Each row was made from one walk, in order. Every step used is in the known rows, and no mark comes twice. Write each row's walk.
Each row is shifted at random along 8 fixed directions that mean nothing.
Known rows:
B -> P -> X -> E -> Y: 144; 67; -277; 115; 347; -38; -55; -348; -49; -45; 75; -124; 40; 112; -167; -264; -74; -200; -3; -89; -73; -447; -11; 47; 93; -71; 6; -66; 2; -13; 215; 197; -95; -85; 38; -120; -18; 41; -34; 145; 104; -24; -106; 219; -5; -80; -225; 67; -61; 125; -134
P -> X -> E -> B -> Q -> Y -> T -> S: 143; 277; -103; -83; 30; -114; -166; -34; 57; -16; -33; 54; 65; 13; -127; 39; -56; 68; 95; 62; -88; -96; -124; 84; -30; 46; -24; -34; -55; 64; 94; 115; 55; -81; 136; 33; 117; 77; 48; 80; 172; -68; -115; 233; -64; -120; 11; 22; -89; 258; 91
B -> Q -> Y -> X -> E -> K -> T: 7; 161; -14; -123; 99; -104; -61; 24; 10; 19; -10; 105; 49; -25; -66; 11; -45; 124; 7; -37; -184; -56; -96; 121; 25; 92; -41; 11; -58; 190; 137; -27; 38; -161; 113; 33; 169; -3; 135; 31; 34; 186; -84; 123; -159; -139; 87; -98; -117; 155; 86
P -> B -> Q -> Y -> S: 4; 95; -84; 62; 91; 5; -69; 14; -55; 306; 7; 7; -9; 113; -120; 19; 127; 45; -33; 27; -26; -70; -46; 85; 27; 9; -136; 83; -166; 171; -42; 73; 65; 6; 13; -103; 232; -51; -76; 149; 126; 148; -53; 58; -240; -132; -73; 137; -19; 27; 252
S -> E -> B -> Q -> P -> Y -> T: -158; -62; 32; -36; -155; -16; 55; -37; 108; -285; 3; -93; -66; -39; 69; 196; -61; 150; -17; 263; -41; 39; -116; -104; 52; -59; -61; -38; 62; -48; -241; -121; 80; -44; 244; 24; 61; 88; 35; 73; 71; -60; -25; -10; 98; 90; 55; 113; 118; 272; 26
T -> X -> E -> Q -> K -> P -> Y: 23; -55; 35; 138; -207; -66; -39; -4; -231; 213; -256; 76; 1; -19; -93; -4; 2; -75; 10; -160; -38; 38; 48; 113; 7; 14; -13; 116; -77; -102; 149; -87; -68; 127; -173; -24; 114; 37; -21; -55; -36; -7; 116; -34; -5; 174; -200; 139; -39; -151; 26
Q -> P -> X -> E: 140; 50; -52; 156; -54; -13; -9; -97; -124; 182; -125; 81; 41; -24; 93; -117; 43; -238; 19; -127; -21; -116; 33; 14; -23; -16; -8; 91; -8; -8; -21; 50; -52; 105; -49; -13; 113; 10; -38; 91; 254; -47; 30; -58; -21; 70; -80; -21; -83; -198; -68
S -> X -> E -> Y -> T -> B -> P: 157; 132; 60; -44; -69; -85; -167; 170; -65; 148; -132; -70; 167; 161; -51; 10; 2; 26; -117; -68; -6; -56; 103; 94; 85; 22; 42; 25; -86; -108; 32; -185; 60; 22; -59; -86; 381; 78; 35; -16; 260; 45; -59; 53; -151; -72; -161; -140; -265; 56; 337
X -> Y -> T -> S: 160; -30; -20; -81; 438; 55; -75; -75; 254; -85; 27; -311; 21; 63; -165; -2; 58; 244; -31; 18; 15; -6; 93; 18; 125; 205; -66; -182; -72; -4; -16; 222; -97; -100; 8; -82; -62; 90; -147; 278; -163; 186; -67; 44; -233; -385; 83; -156; -64; 139; 92
P -> B -> Q -> K: 21; -123; 26; -38; 162; -57; -152; 151; 23; 71; 44; 193; 52; -19; 20; -94; 107; 135; 27; -142; -44; 28; -33; 113; -27; 153; 60; -30; -121; 77; 59; -136; -54; -25; -9; 118; 101; -34; 14; 92; -177; 239; -65; -9; -203; -153; 52; -143; -28; -85; -29
K -> T -> E -> Q -> Y -> X: -85; 61; 94; -156; -139; -59; 2; 41; 51; -119; -65; -2; -15; -144; 89; 226; 106; 258; -78; 107; -32; 244; -86; 46; -20; 163; -37; -50; 6; 159; -46; -47; 76; -86; 58; 175; -118; 62; 34; -8; -71; 56; -52; -11; 55; -20; 159; -55; 58; 63; 73
S -> X -> Y -> T -> B -> Q: 276; 29; -59; 25; 297; -29; 71; -108; -66; 18; 115; -101; -14; 130; -160; -214; -171; -153; -108; -6; 143; -236; 269; -174; 14; -122; 78; -78; -19; -194; 74; 211; 42; 87; 60; -312; 52; 93; -97; 70; 70; 103; -22; 5; 37; -237; 1; -15; -44; 129; 76
X -> Y -> T -> S -> E -> K -> Q -> P -> B: -159; -51; 83; 37; -64; 122; -5; -32; 214; -39; 73; -299; -135; 48; 70; 186; 29; 45; -93; 192; 166; 87; 82; -104; 11; -182; -13; -121; 79; -91; -257; 60; -54; 83; -85; -121; -94; 112; -80; -71; 50; -163; 69; -104; 15; 133; 43; 111; 74; 38; -1
S -> E -> B -> Q -> K -> T -> X -> Y: 18; -184; 79; 36; 71; 78; 18; -101; 6; -62; -52; -82; -27; 40; -52; -88; -122; 13; -17; 0; 119; -26; 29; -110; -34; -58; 54; -87; 1; -202; 56; 30; -118; 42; 2; -112; -77; 119; -133; -59; -142; -9; 21; -4; 85; 56; -216; 125; 22; 108; -18
B -> P -> X -> Y -> T: -191; 48; -90; -91; 233; 89; 8; -42; 297; -225; 149; -475; 18; 56; 35; 180; 56; 190; -162; 278; -9; -4; 210; -208; 209; -29; -69; -74; 56; 131; -307; -74; 72; -231; -38; -172; 14; 214; -49; 101; -27; 34; -3; -25; -176; -115; 241; 47; -99; 38; 161
Y -> Q -> K -> P -> X -> E: 139; -281; 212; 62; -263; 81; 19; 309; -252; 159; -229; 249; 67; -79; 42; -139; -86; -50; 74; -120; -107; 90; 101; 0; -32; 80; 58; 178; -45; -217; 30; -367; 17; 148; -68; 36; 289; -61; 39; 15; 3; 9; 87; -81; 24; 209; 147; -51; -210; -89; 85
X -> E -> Q -> K -> T: 35; 43; -177; 72; 108; -94; 129; -381; 58; -84; -56; 82; -110; -55; 16; -71; -128; -37; 64; 18; -84; -118; -212; 59; -25; -146; -120; -111; 48; 38; 126; 171; -60; 71; 357; 98; 31; -1; 116; 215; 330; -83; -226; 184; 38; 4; -128; 174; 14; 249; -195
K -> B -> Q -> Y -> T -> S: -15; 291; -152; -27; 143; -27; 159; -192; 81; 166; 123; 66; -156; -131; -25; 141; 92; -95; -36; 83; 52; 109; -64; -49; -33; -11; -107; 42; -3; 347; -98; 423; -1; 23; 163; -105; -130; -19; -3; -33; 84; 141; 54; -63; -40; -231; 168; 79; 174; -177; -34
E -> K -> B -> Q -> Y: -114; -180; 165; 71; -23; 59; 54; 85; -113; -13; 197; 234; -76; 45; 35; -202; 46; -110; -109; -279; 141; -45; -103; 26; -41; -5; 47; -122; -15; -129; 204; -111; -77; 89; -10; 177; -135; -147; 144; -17; -143; -42; -158; 24; 220; 115; -121; 69; 79; 29; -129
B -> Q -> E -> Y: 70; -61; -63; -24; 101; -94; 19; -83; -107; -6; -97; 149; -32; -110; -37; -45; -14; 36; 15; -46; -205; -80; -103; 136; 9; 110; -21; 79; -40; 123; 124; 23; 34; -74; 179; 52; 73; -102; 1; 134; -93; 240; -49; 74; -50; -136; 16; -73; 101; 116; -16
P -> Y -> T -> E: 187; 171; 134; -4; -94; -184; 33; 33; -40; -4; 35; 221; -19; -150; 27; 32; 144; -135; -79; -195; 132; 84; -107; 82; 18; 134; 2; -86; 11; -30; 103; 312; -134; 160; -17; 121; -75; -68; 77; 23; -13; 154; 15; -181; 126; -212; 75; -256; 117; -172; -92
Q -> K -> P -> Y -> S: -65; -160; 7; 180; 96; 54; -52; -147; 7; -110; 53; -99; -3; 104; -190; -83; 159; 99; 143; -364; 12; -47; -125; 226; 35; 154; -147; -211; -49; -119; 184; 132; -210; 24; -108; 247; -239; -88; 26; 231; -283; -36; -29; 55; -32; 6; -294; 2; 112; -67; -238
B -> P -> X -> Y -> Q -> K: 64; -9; -65; 78; 124; 68; 108; -9; -110; 124; 83; 12; -22; 44; -6; -205; -210; -360; -45; -6; -28; -255; 219; -193; 31; -178; 83; 137; 57; -59; -14; 35; 14; 28; -24; -323; 179; -10; 7; -40; 48; 11; 103; -71; 49; -18; 231; 55; -70; -62; -30
P -> B -> Q -> E -> X: 18; -162; 6; -18; 16; 10; -43; 121; -52; 63; -111; 61; 63; -125; 49; 24; 27; 170; 57; 107; -54; 156; 60; -60; -51; 138; 6; 127; -66; 70; -70; -174; 60; -38; -68; -16; 34; 33; -207; 0; -147; 160; 26; -53; -77; 28; 56; 25; -22; -68; 66
Q -> Y -> S -> X -> E -> B -> P: 12; -7; -42; -54; 112; 145; -58; 113; 38; 78; -51; -157; 133; 178; 18; -49; -96; 55; 60; 172; -19; -84; 97; -94; 13; 12; -8; 61; -16; -13; -136; -105; 141; -101; -59; -123; 111; -15; -134; -25; 66; -32; -41; 14; -83; -128; 3; -52; -144; 95; 212
B -> Q -> P -> Y -> S -> E: -249; -369; 151; -115; -94; 218; 64; 230; 125; -299; 101; -167; -78; -23; 309; 62; 39; 181; -85; 359; 77; 88; 189; -195; 3; -117; 154; 21; 162; -110; -408; -305; 218; -65; -85; 32; -250; -46; -117; -49; -256; -44; 114; -199; 78; 66; 359; -105; 166; 73; 46
S -> E -> Q -> P -> Y: -71; -86; 110; -137; -199; -40; -35; 221; 19; 24; -131; 39; 5; -83; 239; 150; 7; 140; -80; 237; -102; 99; 42; 48; 30; 31; 82; 97; 31; 60; -212; -332; 173; -42; 30; 75; 194; -60; 2; -13; 39; 171; -4; -120; -72; -4; 280; -189; -3; 39; 134
K -> B -> Q -> Y: -128; -158; 35; 54; 36; 125; 155; 2; -109; 61; 37; 14; -112; -19; 18; -15; 78; 42; -112; 42; 94; 76; 7; -104; 36; -6; -107; 21; -60; 45; -90; -58; 55; 46; 58; -40; -47; -38; -36; 64; -55; 70; -68; -44; 81; -3; 30; 231; 69; 17; 76
B -> Q -> P -> Y -> T -> S -> X -> E: -75; 60; 30; -122; -39; 69; 22; 136; 169; 134; -29; -185; -52; -100; 239; 209; 29; -22; -122; 355; 61; 157; 386; -222; -16; -140; 151; 202; 121; 108; -458; -2; 159; -14; -210; -278; -16; 106; -209; -248; -3; 136; 336; -339; -177; -114; 417; -171; 28; -300; 168
P -> Y -> S -> X -> E -> B -> Q: -40; 92; -146; 151; 5; -47; 42; -215; -93; 167; -39; -169; -1; 245; -232; 31; 121; 55; 23; 56; 69; -60; -44; 39; 15; -163; -191; 3; -143; 14; 66; 194; 80; 42; -54; -93; 56; -9; -142; 61; 132; -45; -18; 113; -153; 55; -513; 326; 30; 74; 225
T -> S -> E -> Y -> Q -> K -> P -> B: -224; 65; -21; -45; -168; 4; -44; 40; 84; 152; -89; -72; -46; 6; 74; 345; 207; 191; 12; 216; -99; 281; -120; 161; -7; -17; -70; 67; -30; 289; -178; -105; 62; -32; -3; 80; 86; 2; -18; -101; 24; 6; 75; -37; -190; 59; -8; 29; 47; -136; 132
Q -> K -> B -> P -> Y -> S -> X: -50; 15; 28; -3; -28; 44; -3; 212; -15; 136; -94; -1; 146; 30; -63; 71; 25; 109; 192; -139; -56; 209; 7; 48; 23; 156; -151; 82; -88; 95; 6; -55; -30; -24; -168; -17; 126; -124; -32; -67; -158; 116; 62; -59; -156; -89; 24; -55; -106; -227; 55
Y -> X -> E -> Q -> K -> T: 24; 7; 49; -126; -121; -169; 9; 72; -26; -63; -353; 159; 105; -226; -60; 209; 19; 370; 236; -29; -236; 396; -185; 113; -35; 320; -200; 60; -128; 180; 59; -66; -17; -107; 76; 203; 90; -17; 32; 42; -122; 155; 23; 13; -148; 8; 54; -44; -33; -39; -48
Y -> S -> E -> Q: 64; 30; -127; -85; 79; -46; 140; -83; 67; 24; -5; 96; -14; -1; 114; 15; 50; 97; 56; 240; -106; 66; -132; 51; -53; -25; -20; 22; 6; 244; -30; 93; 174; -24; 233; 116; -13; -157; -52; 113; 146; 115; -104; 68; -126; -106; 28; -105; 70; 48; 77
Y -> Q -> K -> P: -132; -99; -73; 11; 95; 86; 167; -42; 59; -5; 209; 48; -95; 46; 180; -79; -28; -76; -105; 124; -109; -84; 74; -65; 11; -134; 84; 2; 99; 130; -121; -181; 131; 3; 252; 36; 101; 4; 152; 112; 127; 19; -53; -28; -30; 18; 233; -33; -51; -18; 6
S -> E -> Y -> T: 225; -111; 22; 135; 203; -10; 152; -335; -34; -178; 85; -40; -61; 30; -63; -229; -69; -197; -68; -72; 175; -243; -65; -85; 7; -37; -12; -270; 83; -273; 140; 401; -172; 142; 116; -31; -222; -36; -135; 146; 40; 12; -105; -33; 296; -93; -228; -48; 163; 145; -233
B -> P -> X -> Y -> Q -> E: -171; -196; 56; -62; 12; 128; -145; 128; 62; -181; 106; -294; 52; 150; 58; 4; 137; 235; -157; 93; -10; -109; 174; -20; 79; -30; 120; -48; -14; -51; -117; -356; 155; -183; -143; 41; 10; 127; 13; 62; -140; -33; -39; 26; -126; 87; 26; -20; -98; 138; 225
E -> B -> P -> X -> Y -> T: -60; 200; -66; -38; 13; -15; 140; -20; 122; 12; 16; -78; -29; -146; -3; 183; -114; -173; -24; 173; 34; 131; 78; -300; 82; 18; -104; 125; 63; 100; -256; 144; -51; -62; 32; -237; 44; 73; -35; -115; 29; -13; 157; -152; 72; -15; 242; 141; 60; -203; -43
S -> X -> E -> B: 182; -255; 47; -164; 227; 63; 35; 174; 50; -159; 2; 87; 136; -41; 190; -233; -136; 78; 56; 166; 111; 65; 188; -230; -74; 112; 204; -70; 63; -172; -47; -180; 79; -32; -37; 58; -188; -17; -175; -85; -172; 61; -80; -106; 132; -165; 155; -281; -99; -30; -97
X -> E -> B -> P: 12; -73; 123; 28; -180; -77; -119; 102; -98; 126; -144; 269; 50; -49; 45; -27; 271; -11; -12; -329; 73; 166; -199; 189; -20; 191; 47; 50; -131; -36; 79; -112; -166; 67; -107; 305; -38; -81; 114; -53; -52; 12; 30; -84; -71; 125; -372; -96; 61; -307; -59
Q -> P -> X -> Y -> T: 17; 343; -136; 76; 22; -191; 0; -287; 69; 3; -61; -125; -13; -88; -142; 232; 122; -33; 61; -120; -98; 13; -98; 87; 71; 123; -246; -48; -60; 216; -47; 347; -123; -71; 66; 1; 69; 82; 78; 166; 116; 75; 45; -26; -129; -101; -16; 32; 102; -144; -151
B -> Q -> E -> K: -37; -60; -115; 15; 206; -16; 54; -81; 37; 94; -13; 71; -9; -8; 72; -43; -11; 65; -29; 39; -288; -59; -61; 61; 31; 3; -27; 144; -43; 299; 38; -115; 71; -97; 232; -35; 271; 6; -20; 165; 75; 267; -80; 81; -277; -97; -12; -31; -110; 53; 147
E -> K -> P -> X -> Y -> S: -204; 133; -107; 88; 49; 83; 191; -153; 123; -50; 331; -88; -113; 82; 113; -34; 3; -291; -80; 57; 123; -93; 43; -130; 19; -262; -9; -104; 197; 60; -8; 119; 0; 12; -38; 36; -264; -85; 121; -62; 104; -279; -42; 23; 170; 161; 31; 116; 63; -152; -179

Which walk is each row?
-31; 74; 128; -112; -162; -40; -48; 145; 97; 43; 37; 59; 6; -67; 133; 108; -41; -18; -72; 77; 39; 76; 4; -7; -40; -38; 124; -2; 59; 13; -59; -121; -37; 3; -24; -6; 105; 46; 80; -196; 63; 18; 39; -112; 16; 73; 142; -139; -57; -57; 11
S -> E -> K -> T -> X -> Y -> Q -> P -> B
-115; 371; -136; 1; -124; -200; -110; -301; 76; -157; 243; 0; -127; -24; 10; 155; 226; -66; -103; -49; 177; -93; -136; 153; -79; -109; 61; -256; 77; 104; 36; 227; 1; -6; 56; 325; -369; 122; 272; -73; 170; -221; -83; 53; 143; 90; -147; 22; 232; -95; -262
K -> P -> X -> E -> Q -> Y -> T -> B
-254; 139; -204; 14; -19; -6; -29; -134; 101; 48; -17; -251; 15; 238; -45; 222; 92; 179; 43; 218; -116; 68; -29; 52; 8; -203; -88; 63; -60; 233; -112; -67; 167; -97; 41; -75; 152; 142; -24; -46; 147; -149; 16; 112; -256; 47; -248; 238; -62; 74; 223
T -> S -> X -> E -> B -> P -> Y -> Q -> K
-46; 320; -223; 15; 59; -164; 79; -103; -13; 238; 23; 120; 22; -16; -168; 120; -30; -60; 180; -66; -231; 42; -151; 139; -6; 27; -194; 157; -91; 397; 136; 181; 9; -84; 114; -72; 202; -144; 82; -53; 64; 192; 30; 108; -215; -81; -36; 63; 3; -142; -26
E -> K -> B -> Q -> P -> Y -> S -> X
-87; 216; 24; -60; -74; -116; -151; 80; 89; 214; -44; -62; 74; 10; 1; 240; 138; 135; -57; 55; -31; 126; 64; 77; 27; 18; -29; 27; -75; 192; -91; -118; 14; -70; -167; -9; 225; 115; 36; -190; 127; 193; 52; -101; -290; -36; -52; -114; -154; -226; 178
S -> X -> E -> K -> P -> B -> Q -> Y -> T
66; 143; 6; 44; 77; 43; -88; 134; -61; 562; -70; 125; 71; 178; -7; -110; 32; -104; -64; -42; -52; -105; -62; 135; 19; -65; -37; 158; -157; 181; 101; -59; 28; 59; -22; -127; 467; -104; 18; -31; 342; 184; -116; 80; -343; -83; -180; -10; -329; -35; 405
X -> E -> K -> B -> Q -> Y -> S
-12; 204; -67; -6; 89; 78; -88; -81; 176; -202; 245; -156; 47; 171; -24; -39; -108; -23; 6; 16; 3; -252; -113; 14; 29; -101; -6; -214; 99; -17; 92; 80; 2; -65; 120; 1; -4; 74; 106; 83; 228; -239; -231; 248; 115; -55; 9; 5; -137; 344; 11
Q -> Y -> T -> S -> E -> K -> B -> P -> X
63; 19; 63; 43; -84; -97; 13; -45; -80; -261; 33; 20; 57; 61; -158; -26; -36; 9; 58; -264; 33; -12; -163; 66; 45; 26; -67; -177; -32; -182; 303; 24; -119; 50; 36; 107; -37; -2; 211; 14; -6; -151; -164; 155; 212; 55; -251; 19; -28; 191; -115
S -> X -> Y -> T -> E -> K -> B -> P
-57; 15; -162; -28; 0; 29; 164; -229; 83; -470; 104; -38; -120; -172; -92; 25; -246; -47; 196; 39; -150; -64; -140; -77; -20; -104; -68; -9; 188; -18; 100; 160; -39; -107; 227; 15; -295; -19; 131; 55; -86; -327; -6; 206; 302; 119; 206; 199; 177; 302; -373
B -> P -> X -> Y -> Q -> E -> K -> T -> S
-20; 167; -101; 50; -80; -201; -33; -83; -170; 35; -48; 190; 22; -7; -100; -32; -19; -152; 102; -194; -112; -122; -122; 137; -13; -18; -16; 70; -42; 73; 194; 117; -34; -23; -33; 33; 48; -86; 171; -75; -12; 15; 76; 13; 1; 29; -98; 4; 99; -88; -180
B -> P -> Y -> X -> E -> Q -> K
174; 124; -45; -68; 20; -52; -109; 180; -97; 160; -134; 123; 110; -69; -64; -13; -5; -103; 97; -66; -30; 72; 0; 57; -9; 149; 36; 198; -63; 73; 9; 56; -24; -24; -107; -74; 47; -79; -69; -131; -86; 51; 135; -27; -68; -110; 67; -131; -20; -219; 17
T -> B -> P -> X -> E -> Y -> S
151; -77; 44; -33; 0; 119; -65; 129; 32; -157; 162; 14; -52; 44; -56; -217; -209; -53; -32; -100; 67; -258; 57; 34; 6; -52; 107; -58; 99; -332; 37; -74; 28; 84; 179; -1; -20; -53; 107; 235; 94; -193; -101; 207; 160; -15; 195; -3; -32; 400; 31
K -> T -> B -> Q -> P -> Y -> S
126; -255; 304; -102; -125; 40; -154; 182; -16; -94; -135; -31; 59; -150; -14; -1; 64; 187; -32; -182; 77; 172; 82; 97; -47; 305; 159; -72; -24; -254; 66; -152; -136; -7; -207; 160; -193; 56; -62; -53; -376; 89; 79; -97; 79; 82; 63; -246; 8; -11; -50
K -> T -> E -> X -> Y -> Q -> P
-85; 175; -184; -251; 157; -47; -40; 42; 236; -53; 130; 81; -23; -99; 191; 111; -47; 72; 99; 266; -103; 67; -68; 80; -57; -40; 160; 26; 116; 356; -61; 35; 109; -146; 115; 60; -142; -89; 58; -181; -81; 115; -15; 28; -101; -261; 380; -255; 71; -45; -128
T -> S -> E -> Q -> K -> B -> P -> Y
227; 288; -7; -86; -65; -184; 35; 49; -57; 81; -129; 162; 61; -206; -18; 133; -91; -187; 38; 21; -56; 98; -55; -19; 21; 122; -21; 135; 24; 123; -35; 225; -68; 17; 69; -143; 154; -29; -29; -153; 77; 193; 141; -133; 53; -173; 197; -203; 42; -205; -54
S -> E -> Y -> T -> B -> P -> X
99; 70; -168; 16; 255; -107; -120; -405; 106; -134; 50; -93; -56; -124; -244; -66; 24; 11; 64; -190; 75; -148; -47; 88; -51; 141; 52; -141; -14; -28; 164; 407; -274; -86; -24; 26; -418; 165; -94; -11; -284; 72; 120; 36; 9; -82; -254; 26; 219; -74; -354
K -> T -> X -> E -> B -> Q -> P -> Y
-44; 33; -4; -159; 18; 59; -97; -4; 271; 30; -75; -307; -16; -83; 87; 205; 74; 239; -40; 203; 74; 187; 241; 5; -30; 29; 66; -16; 76; 45; -227; 11; 34; -81; -214; -16; -216; 102; -213; -101; -79; 45; 135; -95; -177; -69; 167; -116; 3; -122; 54
K -> T -> S -> X -> E -> Q -> P -> Y
176; -58; 45; -22; 107; 110; -147; 92; 107; 75; 77; -22; 90; 75; 9; -179; -74; -26; 53; -73; 5; -122; 69; 39; -105; 14; 171; 10; 25; -72; 43; -5; -46; 0; -55; -41; -9; 6; -148; -20; -19; 28; 51; 70; -136; 20; -39; -200; -126; -13; 62
Y -> S -> E -> K -> T -> B -> Q -> P -> X
-146; 64; -318; 67; 203; 20; 82; -321; 120; 80; 35; -182; -87; 17; -23; 139; 124; 63; 73; 222; -62; 129; 34; -32; -32; -182; -64; 90; 3; 334; -85; 136; 18; -47; -30; -107; -200; 118; -176; -99; 38; -49; 111; 47; -211; 37; -198; 210; 48; -232; -65
T -> S -> X -> E -> K -> P -> B -> Q
-120; 84; -49; 75; 86; 167; 85; 82; -79; 300; -47; -124; 78; 148; 69; -21; -136; -144; -77; 189; -60; -78; 103; -224; 97; -109; -115; 199; -27; 163; -156; -135; 95; -40; -48; -365; 363; 69; -75; -105; 278; 1; -4; -64; -70; 10; 52; 174; -312; -40; 296
Q -> Y -> X -> E -> K -> B -> P
124; -28; -6; 63; 91; 66; -107; 36; -40; 161; 100; -6; 20; 136; 26; -229; -87; -217; -32; -71; -30; -263; 87; 79; -49; -111; 188; -3; 29; -46; 174; 0; -4; 59; -85; -90; 56; -26; -14; -45; 17; -32; -29; 111; -16; 55; 6; -129; -139; 52; 38
T -> E -> K -> Q -> P -> X -> Y -> S
-4; -42; -32; -109; 30; -52; -82; 99; -60; 51; -199; -43; 82; -59; -160; 143; 8; 216; 52; 36; -220; 144; 18; 34; 40; 262; 0; 209; -165; 178; -11; -143; 41; -198; 6; -101; 173; 118; -59; -48; -305; 217; 153; -34; -199; -68; 12; -1; -13; -47; 174
T -> X -> Y -> Q -> E -> B -> P
-62; -54; -11; 7; 121; 78; 31; 120; -65; -10; 213; -34; 40; 211; 27; -231; -140; -57; -122; 160; 92; -246; 114; -165; 55; -225; 79; -56; 27; -118; 94; -181; 153; -4; -31; -149; 98; 5; 32; -36; 114; -93; -159; 115; 94; 52; 7; 127; -235; 262; 193
P -> Y -> X -> E -> K -> B -> Q
55; -213; 77; 69; 133; 122; -147; 114; -44; -52; 53; -20; 115; 136; -46; -290; -165; -60; 85; -141; 75; -223; 104; -46; -3; 76; 121; -135; 30; -333; 126; -156; -107; 12; -161; 25; -59; 27; -16; 0; -179; -100; -29; 6; 130; 36; -67; -100; -166; 46; -124
Q -> K -> P -> Y -> X -> E -> B
